Every row comes from one small tree of marks. The marks that hang from a mark follow it in brackets, in the order of their numbers. Every link used is in the known rows. Which tree was each row made from?
Each row is shifted at random along 8 fixed directions that mean nothing.
Known rows
z_909[z_49[z_144[z_184 z_189[z_876]] z_519] z_433 z_830]: [-278 -154  183  -30  -78 -215  211   57   85  612 -111  415 -106  -73
  -57 -171   62   24   84   61 -208   14  214    9 -207 -153 -266   -6
  126  275 -245  433 -163  -86 -450  -71  -38  298 -208   76   -5 -124
 -375  -28    8 -115 -231  -78 -161  102]
z_901[z_144[z_189] z_433[z_297] z_876[z_184 z_909[z_49]]]: [ -23  -10 -155  221   29  164 -153  157  -44 -326   51 -179  136  -78
  356  -23  113  258  -81  175 -321  -56   -2   12  337 -454  202  261
 -386 -281   97 -205  177  140  400 -154 -447 -323   69 -246 -259  239
  649  587  155 -268  255 -153 -200  125]
z_144[z_184[z_876[z_830[z_297 z_519[z_909[z_49]]]]] z_189]: [  64  -56  166  -50 -214 -127  205 -255  122  175   25  282 -120    2
 -252   45 -142  111  -18 -157  285  184 -152  150  -73   69 -144 -134
  278  166  189   84 -207    7 -139   27  247  384  -36 -172  202   18
 -154 -275  263 -114   36    1  184   55]
z_519[z_297[z_144] z_830 z_909[z_49 z_189]]: [ 116  183 -173  210   29  134 -307  332   24  -19  141 -234  134   33
  207   17  176  -52  127  -92  -25 -216  232  -92   -2  -63  -17 -118
   45  -72  184  374   30 -113   43   42 -150   43  -92  168 -178  -26
    7  332 -241   48   26   39  144 -179]
z_297[z_144[z_189] z_830]: [ 121  379  134  -23  -43 -195  331    0  106 -167 -439   69  293 -330
 -215  167  -67  -73 -121   60  270  -88  269   84 -124  187 -103 -125
  225  515  130  388 -204 -116  575 -197 -586  320   38  -95   95 -215
  212  141  239 -625  -27 -177 -146 -128]
z_830[z_519[z_297[z_144[z_189]]]]: [ 270  104  171 -451  115  -61   55  -10   28 -468 -112  -54  273 -166
 -454 -142  173 -301   22  404 -117  104   44  196   48  138 -119  325
  -75  -46 -269 -222  151  238  118 -272 -276 -145  410  299  -85 -225
   14   74   61 -250 -240 -197  121 -233]
z_433[z_297[z_144] z_876[z_909]]: [ 388  207  419 -509  165 -227  -87 -295    6 -161 -185 -201 -262  231
 -136   67 -154 -376   31  172  293   43 -504   49 -180  577 -191  455
 -187    4  -65 -373  216  308   56  148  -86  -10  407   50  109 -116
 -173 -336 -154  215  -63   24  441 -652]
z_144[z_184 z_189[z_876]]: [ -40  157   22 -327   99  -84  326    3  139  241 -458 -317   29 -382
 -640  -76  191 -102  307  339   52  125  390  220  -89  157 -254  -28
  232  196 -203  206   25  170 -285 -608  -15   32  342   27  151  -28
 -185 -160  108 -131 -102 -255   35  -78]
z_106[z_830[z_297[z_144] z_519]]: [ 217  153  -50  211  145  138 -208  -38  -98 -576  113 -188 -122  378
  417  177   12   65 -140 -230  111 -120 -333 -127   95  160  276 -118
 -231 -374  284 -422   45  -64  351  263  238  164  -92   24  -74  -47
    4   57 -123  119  109  318  112 -181]
z_901[z_106 z_433 z_876[z_909[z_49 z_830[z_297]]]]: [ 395   69   49  -23  -59 -347 -562  -79   -9 -110  116 -134  137  200
  -90   -4 -358  463 -102  274 -208  -26 -186   63  104 -198 -161  -39
 -187  -76  814 -127  100  134  489  265 -110 -191 -131 -414 -281   61
  212  227  183  -49  149  323   58  -86]
z_519[z_297[z_144 z_830] z_909[z_49 z_189 z_433]]: [ -52  -57 -256  129  106  195  148  -38  -26   99  277  -81 -460  149
  153 -119    4 -193  197  -29   76   -4  -72   40  118   65  134    1
  134 -262   63  171    0 -327 -114  223  596   31  126  -66  194  144
 -201  -97  -95  527  180   76  117   30]
z_909[z_49[z_144] z_189[z_184]]: [-117  -58  122 -122  -89  -87  218   35  -55  238 -100  473   64  -67
 -221 -167    6   76  -63  241 -324  -18  137  -97 -185 -189 -151  -97
   12  261   69  267  -96  -22 -122  -96 -159   27 -294  264 -155 -209
 -214  138   10 -206 -236  170 -161  147]
z_830[z_519[z_49 z_297[z_901[z_106]]]]: [  44    5  -75 -174   16  138 -171  -26  239  -17  270  292  501 -186
  -73 -178  220 -172 -270   50 -143   38  412  117  -10  -51  129   25
  -58    5 -459  108  -63  116   80 -100 -170 -459   45  452 -171 -161
  226   43  -41 -239 -155 -296 -131  100]
z_876[z_184 z_909[z_189 z_433[z_901]]]: [ 339  -19  109 -162   75 -166 -449  103  104 -152  -50 -140  -16   51
 -106   24 -253   32  143  155  -14  -67   14   72   77  -77 -185  127
  -37   49  321   86  159  129  185   81 -295 -101  110   27 -322 -132
    8  202  -87  -38  -12  100  194 -187]
z_909[z_49[z_297] z_189[z_184[z_876]] z_830[z_519]]: [  93  -84   32  225 -124  -51   31  215  -48   30 -109  398  291 -161
   93   25 -426  332 -374   19 -267  -70  197  -38  174 -370  -92 -100
  123  485  203  323 -146    9  332  -97 -590   52 -286 -246  -79  -38
  371  289  266 -583  181  -50 -437  291]
z_830[z_297[z_144 z_901[z_433 z_876[z_184]]] z_519[z_909]]: [ -13   86  160  -52  -44 -196 -615 -271  307  398  323  628  395   70
  284  -70 -261 -219 -242 -521  190 -104  243    0 -367  206   56  -81
  -75  298 -234   31 -348  -71  221  461 -100 -166 -398  373  -99 -337
   27 -245  -17 -195 -351   60  -23   -2]
z_189[z_876[z_184 z_830[z_519[z_49[z_144 z_297]]] z_909]]: [  78   51  325 -258  167 -166 -620  189 -164 -130  -44 -164  110  206
    3 -183 -128 -181  354   63 -102 -161 -248  -99 -207   55 -251  228
 -216 -190   26 -543  295  213 -156   92 -140   33  -57  430 -415 -349
 -373  123 -388  340 -490  240  278 -308]
z_909[z_49[z_297 z_519] z_433[z_876]]: [ 157   47  268 -327  311 -165 -336 -120  368  547   50   62 -272   82
  271  -99  -77 -285 -146  -36   51  -51  129   96 -238  414 -284  310
  -93  249 -554  162   31  117 -395   84   47 -146  162  248   32 -229
 -329 -485 -294  291 -190 -153   13 -344]
z_830[z_297[z_901[z_144[z_189]]] z_519]: [ 126  119 -174 -144  433  312 -242 -149  168 -151  193 -461 -291  134
  196  -69  242 -316  220   -1  113   31  -52  164   82  392  149  213
 -195 -478 -432 -472   59   73 -270 -131  661 -205  383  252  151   -9
 -115 -377 -206  488  -49  -73  198 -211]
z_830[z_519[z_297[z_901[z_433[z_876]]] z_909]]: [  22 -192  -54  121 -282 -147  -99  314 -394 -580  167 -222  310  294
 -361  111   91  126  157  196 -121   55 -405 -226  114 -249   79   11
 -111 -377  345 -436  264  171   59  435 -186 -106  -57  -85 -138  201
  -11  323  -54  -29 -123  229  396   97]
z_901[z_106 z_144[z_184] z_876[z_830[z_297] z_909]]: [  38   79  -99  263  137  295 -388  -18   34 -520  192 -207  156  159
  654  -31  425  354 -152  -16 -273 -216 -181   24  339 -405  507  126
 -584 -592  204 -327  118  143  487  123  -83 -241 -104   -3 -463  155
  487  538  -21 -102  245  143 -117 -102]
z_519[z_830[z_297] z_909[z_49[z_144] z_189 z_433]]: [-169 -268  -88    3  -27  281  285  126 -170  128  317  356 -112 -184
  137 -204    3  -12 -191  -51 -273  157   12   78  217 -202   37  221
   74   70 -479 -137    6 -113 -370  -89  184 -220   70  -96  288  160
   54 -180  142  145  108 -253 -274  351]
z_909[z_49[z_297[z_144] z_519] z_433]: [  96   15  -58  106  169   69 -113   38  210 -234 -209  -34  -69  -94
  331   20 -136   13 -340   40  -94  -80  177  139  230  -71   43  117
  -50   16  -34   84   32  -86  466 -145 -226  -82  174 -114  -78  -64
  353  180   54 -164  168 -182 -196   -9]
z_297[z_144[z_184 z_189] z_830 z_901[z_433 z_876]]: [-141  206  159   70  -53 -163  419 -281  129   91   66  303  -87  119
  155  -17  407 -183   28    1  307 -122 -197  -33 -281  220  237  -30
  -89   44  -97  397 -316 -205   83  506   72  369 -169  165  114  -63
 -220  -73   -8 -160 -147   68   71 -159]
z_909[z_49 z_189[z_184[z_876[z_830]]] z_433[z_901]]: [ -85 -121 -111  -68  209   -2  -40  -57  134  701  274  -19 -406   92
   74 -128 -212 -136  270   23    0    2  180  -76 -144   83 -155  -78
  139  106 -164  495  -48 -133 -625   -5  408   25  -61   75   89   42
 -414 -296 -228  487   78   23 -188   -5]
z_184[z_876[z_909[z_189]]]: [ 150 -128  191 -471 -201 -253  545 -274  -47    4 -198  300  -30 -239
 -842 -130 -114   -2  -24  465  -77  233  -18  173  -32   60 -246   54
  192  308  161   99   -3   13  -95 -180  -22   15  178  -98   97  -75
 -202 -262  300 -142  -86  -27  -96   90]
z_433[z_297[z_144] z_876 z_901]: [ 317   96  173 -376   33 -166 -445 -334  391   93    0  189  271   15
  -71   19  -27 -223 -289   -9   75   20   92   27 -159  203 -148   83
 -127  143 -111  303  -24  309  376  -32 -431 -400   71  391 -297 -239
  248  100 -122 -313  -70  -86  141 -514]
z_189[z_184[z_876[z_830]]]: [-162  -56   19 -136   42   96  537   87 -184 -204  -35   65  132 -141
 -307 -151  259    7   47  427 -265  -18   63  -97   58 -216  134   25
  -73    7 -159   81  124   52 -194 -193 -190  -10   -5  199 -117   -3
 -121  160  -11 -131  -55  -16 -351  147]
z_184[z_876[z_830 z_909[z_49]]]: [ 127  167   49   68  136  177  233  -23  108 -141  -93  -33 -124  -35
  258   82  -32   49 -175   49   89 -171   53   -6  164    1  142   52
  -49  111   59  121   21  -49  155 -103 -221  191   50  -70  -59   17
  143   51  -21 -123  268 -147 -281  -53]
z_433[z_876[z_909[z_49]] z_901[z_106]]: [  47 -143 -166  -35 -126   10 -101  109  -74 -159 -112 -197  203  -45
 -330  -14  -19  201   73  320 -292   75   75  -36  186 -357  -19  -38
 -105 -209  278 -114  229  217  245 -326 -281 -390   61 -113 -337  123
  371  454    3 -163  125  -78   14   88]
z_49[z_519[z_297[z_144 z_901[z_106]] z_909[z_830]]]: [ 229   97  329 -181 -159 -305 -162 -225  203   -4  114  408  136   92
   91  -18   22 -181 -350  -45  165  -41 -215  124 -211  236  -23  159
  -36  158  -65  388 -156  -40  256  511 -171   58   -6  170   17 -179
  -37 -123  -21 -145  -99   -9  187 -357]
z_519[z_830[z_297[z_144[z_189]]]]: [ 105  189  232   77 -121 -115  209  234 -270 -449  -34   53  224  159
  -30  130  296   45   44   92   30 -147 -263 -245 -164  -20   28  -37
 -121   72  231  -75  -14   87  125  265 -402  405 -252  174 -143 -187
 -177  247  -83 -337 -264  240  196 -129]
z_433[z_297[z_144[z_184 z_189] z_830] z_876 z_901]: [  32  -53  -83 -109   14  118  125 -435  243 -123   59  -84 -238   77
  -29  -36  391 -177   65   29  224  152 -319  128  113   93  166   65
  -51 -408  -82  227  -12  123  175  -12  270 -172  304  145  -31  130
  177  136  -28   48  187  -58  337 -363]
z_909[z_49[z_519] z_189[z_184 z_876] z_830]: [-280  -90 -196  339   84  219  218  167  -65  496  -22   95 -304   -7
  394  -26 -176  181  -31 -144 -151  -83  196 -107  125 -169  103 -143
   97  143 -151  311 -104 -156 -340  -79  226   42 -212 -165  215  181
  -44  -99  -23  185  262  -34 -344  358]
z_49[z_297 z_519 z_909[z_189]]: [  64  -74  407 -200  -35  -44   13    7  189  158  -55  615   72 -113
  261 -147  322  -39 -482  -35 -244 -130    0   27 -135   25  -53  310
 -253  380 -556  160 -104  127 -126  162 -408 -111 -151  514 -204 -355
 -142 -135 -131 -316 -364  -54 -154  -90]
z_433[z_297 z_876[z_830 z_909[z_49]]]: [ -57   99  -52  300   39  164 -182 -230  176  393  152    2 -352  286
  674  249 -129  104 -105 -573  335 -166  -55 -208  -67  143  165 -211
  -22   41  212   96 -108 -113   36  278  230  117 -287  -87  -21   66
   18 -167 -185  259  248  175   23   -8]
z_830[z_297 z_519[z_909]]: [ 392   90  314 -419  135   77 -268 -127  248 -203  166  415  327  -24
  -31 -137   90 -169 -411   23  -87  -13   73  166   26  158    5  314
 -224  136 -468 -212   -1  378   66   37 -294 -340  117  564 -196 -322
   70 -146  -49 -333 -218 -161   76 -242]
z_830[z_297[z_144[z_189]] z_519[z_49]]: [  91  267  263   58  -34 -109    7  123  -31  -31  -83  195  201   86
  143  211  -95 -135  -93 -303  313  -78  -15 -144 -335  303  -66  -37
   18  354 -132 -186 -203   91   58  138 -309  402 -198  138  145 -258
 -101 -194  -34 -315 -274  -42  191  -98]
z_49[z_519 z_909[z_189[z_144[z_184]] z_433[z_876]]]: [ -48 -183   82 -186   38 -240  -77  136  -99  205 -438 -332 -211 -141
 -361  -30 -256  -24  223  213 -110  171  -66  150   38   63 -399  232
  110   45 -132 -164  192  127 -306 -355   -7  -14  347 -348  223  150
 -104 -124   78  165   23 -131   93 -146]
z_184[z_876[z_909[z_49 z_433[z_901] z_830[z_297 z_519]]]]: [ -85 -145 -144  349    2   58 -179  441 -261  197   62 -120   72   65
  210  200 -613   87  113 -292  -39  -52  210 -222   75 -168  -86  -59
  150  278   -8 -363   27  -55 -105 -106 -240  143 -201 -442  116  104
  135  -40   -4  -50  112 -135 -275  381]
z_433[z_297 z_876[z_909] z_901[z_106 z_144[z_189[z_184]]]]: [ 302   30  237 -633  135 -348 -664 -453  307  485  100 -207  -93  139
 -294 -182   22 -262  245  217   29  188 -232  143 -330  389 -389  301
 -249 -203 -195  123  117  497 -321  -71  159 -465  308  325 -149  -83
 -131 -219 -228  321 -150   23  467 -731]
z_519[z_297 z_909[z_189 z_830]]: [ -62 -141  -65   43 -230   13  348  225 -317  -80  143  -17  -48   12
 -296  -15  216  134  152  168 -160   52 -126  -80   48 -183    7  -44
  118  -14  205   48   94 -102 -274  190  145   45  -59 -101   75  143
 -277    8   32  142  -39  183  114  227]
z_519[z_297[z_830] z_909[z_49[z_144] z_189[z_876[z_184]]]]: [ -97    6  224  -10  -29   53  183   24  -93  247  165  437 -206  103
  310 -154    1 -129  -91 -110   26  -82 -306  -65  -87   15   43  186
   -1  125 -196  161  -60  -59 -219  356   49  121 -141  176  138  -22
 -265 -106 -108  171  -37   80   24  -67]
z_184[z_876[z_830[z_519]]]: [-104 -147 -229 -153  181  368  489 -264   51 -219  191  -48 -147 -171
 -118 -129  232  -71 -114  161  -78  154  100  170  321   15  298   71
   -7 -257 -409 -191   73 -119 -239 -269  487 -221  330   18  166  172
   39 -286  114  252  206 -227 -409  232]
z_106[z_297[z_144[z_189] z_830[z_519[z_49[z_909]]]]]: [-103  -92  -31 -193   -9  -18   65  -13 -161  -64  156   34 -112  197
 -397 -339  439 -340  460  180 -157   42 -200  -83 -264  124  -57  -56
 -110 -489  -95 -264   89  -78 -302    9  489   37  -36  599 -255 -292
 -575   76 -327  389 -536  249  318 -133]
z_184[z_876[z_830[z_519[z_49[z_297[z_901[z_144]]]]]]]: [-288  -27 -309  473  -49  313  227  379 -225 -442  -55 -179  356 -244
  332  165  -11   84 -182 -134  -51  -66  173 -108  257 -293  318  -55
   13  -36 -191 -249   13 -183  321 -255 -377   21  -36 -310  122  225
  595  295  134 -266  215 -361 -484  410]
z_433[z_297 z_901[z_876[z_184 z_830[z_519[z_909[z_189]]]]]]: [  35 -293   84 -208 -115  145  -76  281 -295 -412  231  204  433 -240
  -77 -164  -74  -29  -97  165 -414  159 -119   78  345 -434   45  540
 -222  -12 -459 -477  325  323  127 -191 -629 -632  214   11 -161   93
  500  372  166 -277   13 -360 -177  216]

Which tree is each row?
[  19 -120 -101  -70  -79  -35  126  340 -470 -367 -213 -347   92   21
 -619   -7  -97   63  381  392 -293   94  -84  -98  109 -144 -177   10
   26 -218  258 -463  270  113 -159 -269   -9   -8  108 -101  -12   84
 -122  208   18   84 -110  123  174  112]
z_830[z_519[z_909[z_189[z_144]]]]
[ 311  211  219   -6  135 -251 -324   50   37  229 -233 -179 -303  356
   90   58 -270  172   92  138   65 -193 -277 -144 -172  157 -270 -121
  -29  115  580  288   14  212  -22  269   20  235 -203   55 -116 -125
 -373  -24 -237  169   -4  469  352 -364]
z_909[z_49[z_297] z_189[z_184 z_876]]
[-189  -79  -88  210 -145   98  386   95 -259 -369  -24  -62  -99  190
  -81   47  389   31  174   37   10   17 -279 -188  -59  -64  184 -158
  -60 -340  150 -289    0  -74  -79  132  266  275 -121  128  -28   -5
 -203   95  -93   97 -214  198  284  175]
z_830[z_519[z_49[z_297[z_144[z_189]]]]]
[ 131 -251  114 -232  -97 -238 -233  124 -212   19  200   21   -4  166
 -332 -160    7  -39  185  280 -311   94 -206  -77  -39  -87 -347  185
  -60 -162   42   76  223  151 -387  162  -21 -136   30  163 -154  -23
 -301  126 -156  241 -185  164  245 -193]
z_49[z_519[z_830 z_909[z_189[z_144] z_433[z_297]]]]
[-201   56  138  114 -250 -284   74  195 -341 -106 -203  -59  255   50
 -188  234 -204   70  208  -52  148    5 -144 -193 -273  -61  -82 -128
   97  208  343 -327   -2  -34  185  120 -306  333 -283 -314   72   -9
  -50  117  119 -218 -202  192   95  146]
z_433[z_876[z_830[z_297[z_901[z_144[z_184]]]]]]
[ -96  -33   95   39 -258 -225  178 -278  -21    6  117  156 -128  382
 -178   36  437  -13  276   84  178    8 -456 -175 -296   17   59 -180
  -77 -287  418  257 -129   -9   31  504  219  271 -281  206 -190  -37
 -323  206 -128    6 -228  444  494 -216]
z_433[z_297[z_830 z_901[z_144[z_184 z_189]]] z_876]
[-105    7  -65  -10  166  194   10 -152   59  206  -23   46 -288   25
  189  -88   18  -65  138  -86  -19 -109  133  -38  -16   50  118  -52
  -65  -73  -31   19  -41 -110 -195  -75  311   -1  -76  225  -85  -82
 -157 -103 -141  258    1  147  -97   61]
z_876[z_184 z_909[z_189[z_144]]]
[ 168   25 -167  -70  368  266  -88   40   37 -199   16 -591 -497   17
  108 -130   89 -178  222  154   60   76 -243  245  295  193   12  297
  -36 -427 -214 -328  201   46 -166 -222  524 -103  578 -125  234  179
  -12 -197  -94  535  225 -179  244 -269]
z_519[z_49[z_909[z_433 z_830[z_297[z_144[z_189]]]]]]
[ 193  -14  -10 -223  146  369  140  -73  176 -489  312  149  128  -63
   86 -300  769  -43 -353  390 -286  -42  -60  122  278 -167  283  224
 -315 -382 -383  153  156  210  -51   -4  -23 -440  218  643 -355  -64
  132  242 -200  -34   -7 -157  -14 -163]
z_519[z_49[z_297] z_830]
[  29  123  229  -19 -114 -281 -149 -211  167  192 -150  246  152  194
 -152   14  103  114  130   16   40 -253  113 -213 -338  -65 -107 -387
  -29   91  576  497 -174  -16   73  160 -212  481 -512  400 -544 -321
 -341  304 -188 -275 -244  432   33 -271]
z_189[z_144[z_184[z_876[z_830 z_909]]]]
[ 101  -22  129  -37  -63  -30  193  109 -217 -521   10  204  316  -56
  -79  132 -277   33 -364   89  -14  101 -141    2  155  -25  124  221
  -69  214 -182 -589   28  134  302  141 -389 -102   66 -213  221   21
  304 -107  286 -414  -15 -152 -159  302]
z_830[z_297[z_901[z_433]] z_519]
[-335  131    4  314  -51  147  377  118   48  207 -184  158  -84   24
  338  168  349  128 -116 -197   64 -189  187 -189 -223  -64  173 -253
    1  165  -12  214 -205 -205 -113   21  -38  423 -350   81    7  -28
 -169   41 -107 -190  -76   91 -129  141]
z_909[z_49[z_144[z_184]]]
[ -47  157   60  104   69  -33  -76  -30   23  391 -142 -184 -277  170
  163   75  -29   42  257 -180  201 -152  -65 -114 -147  151  -66 -182
   73   -9  196  311  -84   -1 -303  102  254  358 -169   43   74   67
 -335  -99 -183  254  103  208  179 -265]
z_519[z_909[z_189[z_144[z_184] z_876[z_830]]]]
[ -32   51   92  278 -233  -15  -18  329 -216 -351   -5   52  304  -30
  225  229  -90   48  -67 -230  130  -64 -126  -26   47 -147  114  108
   48  122   66 -129  -43  -74  255  245 -432  273  -99 -254  133  110
  248  226  162 -341   55  -88   75  112]
z_876[z_830[z_519[z_297[z_901[z_144[z_184]]] z_909[z_189]]]]
[ 275   25   81 -234   -5 -321 -334  -54   87   96  -80 -260   25   85
 -448  138 -335  -17  104    0  221  124    8  110  -88  301 -330  -39
  186   96  205  -78   85  126  -90   86   85  -41  205 -197  120   19
 -173 -305   23  155  -24   29  345 -237]
z_830[z_519[z_909[z_433[z_876]]]]
[-263 -304  -46 -223  -28  142  336 -620  326  153  -26  541 -122 -393
 -114 -408  182 -135 -205    6 -146  195  133  307  181 -118  153   25
   69  -88 -427  326 -181 -148    1 -369  328 -247  167  294  -57 -111
  179  -95  248  -42   25 -237 -406  208]
z_49[z_297[z_144[z_189[z_184[z_876[z_830 z_909]]]]] z_519]
[ -21 -221 -238 -258  191   65 -161 -306  136  -16  169 -208 -151 -155
 -265 -124 -310  -47  120   38   32  262  176  315  286   17   -6   28
  178 -222  -63 -262  170 -113  -57 -220  556 -412  404 -240   96  133
   83 -257  199  461  189 -100 -149  211]
z_909[z_433[z_876[z_184 z_830[z_519]]]]
[ 234  -18  -31 -276   38 -150 -465 -159  180  -24  581   64  266  134
 -118 -235  293   -1 -150  180 -234   91   62   65 -117   42  -26   -5
 -253 -359 -113  120   94   88 -172  249  223 -397   13  391 -284  -76
 -149   11 -151  204 -157   85   22 -216]
z_901[z_106[z_830[z_519[z_49 z_297]]] z_433]
